Here is a tiny trained network, its code and every weight. The questions are about switching its units off for an input and a class, where a switched-off unit gives its printed mean instead of its output.

import numpy as np


def w(rows, s, z=0):
    codes = np.array(rows[::2]) - 128.0
    scale = np.full(codes.shape[1], s)
    scale[-1] = z or s
    return codes * scale


def f(y):
    return y / 2 * (1 + np.tanh(0.7978845608 * (y + 0.044715 * y**3)))


def log_softmax(a):
    a = a - a.max(-1, keepdims=True)
    return a - np.log(np.exp(a).sum(-1, keepdims=True))


def net(x, mask):
    res = np.array(x, float).reshape(1, 5) / 4 @ E
    y = f(res @ A[0][:, :-1].T + A[0][:, -1])
    res = res + np.where(mask, y, B[0][:, -1]) @ B[0][:, :-1]
    return log_softmax(res[-1] @ U[:, :-1].T + U[:, -1])


A, B = {}, {}
E = w([
[79,124,40,148,67,204,153],'x0',
[6,138,114,187,97,65,157],'x1',
[150,82,232,30,23,102,87],'x2',
[145,47,20,63,138,66,129],'x3',
[63,160,38,94,128,61,2],'x4',
],0.0095)
A[0] = w([
[59,95,42,160,140,121,121,174],'n1',
[180,78,185,87,122,141,172,204],'n2',
[192,72,149,135,117,139,175,225],'n3',
[162,234,166,200,160,135,108,188],'n4',
[94,142,185,201,158,149,177,252],'n5',
[110,189,140,153,63,173,83,112],'n6',
[171,90,143,32,138,116,102,190],'n7',
[81,95,152,148,72,135,203,166],'n8',
[115,202,172,207,251,176,113,154],'n9',
],0.011,0.0046)
B[0] = w([
[16,128,1,234,161,12,129,226],'n1',
[216,73,175,119,103,183,189,233],'n2',
[137,44,138,170,121,186,167,221],'n3',
[158,232,110,87,182,187,154,222],'n4',
[118,175,128,99,94,147,173,233],'n5',
[77,161,165,172,149,129,61,175],'n6',
[226,60,129,135,151,108,36,218],'n7',
[75,159,177,150,19,119,167,194],'n8',
[135,199,68,42,134,125,190,248],'n9',
],0.0095,0.013)
U = w([
[120,115,174,166,6,139,188,8],'0',
[229,38,146,143,189,180,143,208],'1',
[89,125,70,193,174,41,140,105],'2',
[166,181,120,76,206,139,174,119],'3',
[86,165,159,168,120,191,74,175],'4',
[175,96,125,64,106,35,43,160],'5',
],0.013,0.0017)

Each question gives the input, the list of numbers given to net, and the class t.
The units are the neurons (one row each of A and B). Each row of codes is followed by its name. A weight is (code - 128) times the scale printed after its matrix; where a second scale follows, it is the last column's (A, B and U).
mask holds one flag per neuron, in row order. A switched-off neuron (its flag False) gives its mean, the last column of its row in B, instead of its output. The means were averaged over made-up inputs and are rounded, as every weight is.
A unit's drop is (log p(t) with every unit on - log p(t) with that unit switched off) / (log p(t) with every unit on - log p(t) with every unit switched off).
The circuit of an input: a set's keep is (log p(t) with only the set's units on - log p(t) with every unit switched off) / (log p(t) with every unit on - log p(t) with every unit switched off). Starting from all 9 units, units are removed one at a time, each time the one whose removal leaves the highest keep (on an exact tie, the one counted first), for as long as the keep stays at least 0.8.
units of the circuit, in order: the units of the circuit, biggest drop first
unit that matters most: the unit with the biggest drop
k most important neurons: the k neurons with the biggest drops, biggest first
drop of u: that unit's drop, to one decimal
input [-2,3,6,4,-6], class 1: units of the circuit, in order : (n7)
input [-6,6,4,8,-8], class 1: 2 most important neurons : (n7; n2)
input [6,-2,-2,-3,0], class 4: 3 most important neurons : (n6; n2; n1)
input [-7,-7,2,8,4], class 1: units of the circuit, in order : (n1; n2)
input [3,-1,0,-8,2], class 3: 2 most important neurons : (n9; n4)
input [2,8,6,8,-1], class 2: 2 most important neurons : (n1; n2)
input [-3,-4,-3,5,4], class 5: units of the circuit, in order : (n7; n4)
input [-8,4,-1,1,1], class 3: 4 most important neurons : (n1; n7; n8; n6)
input [-5,-5,-6,5,5], class 2: 2 most important neurons : (n1; n2)
input [-1,-8,-4,1,1], class 1: 3 most important neurons : (n5; n1; n7)
input [-5,7,2,2,-1], class 0: 3 most important neurons : (n1; n7; n8)
input [3,2,-5,1,-6], class 0: 2 most important neurons : (n8; n5)
input [-6,7,2,-8,0], class 3: 2 most important neurons : (n4; n9)
input [3,-7,-3,7,4], class 2: unit that matters most : n1
input [5,-7,-2,5,6], class 2: drop of n1 : 1.2
input [5,7,5,8,-1], class 2: drop of n1 : 1.5
input [6,-2,-7,5,-7], class 2: drop of n1 : 0.9
input [6,-3,-4,5,-4], class 2: drop of n1 : 0.3
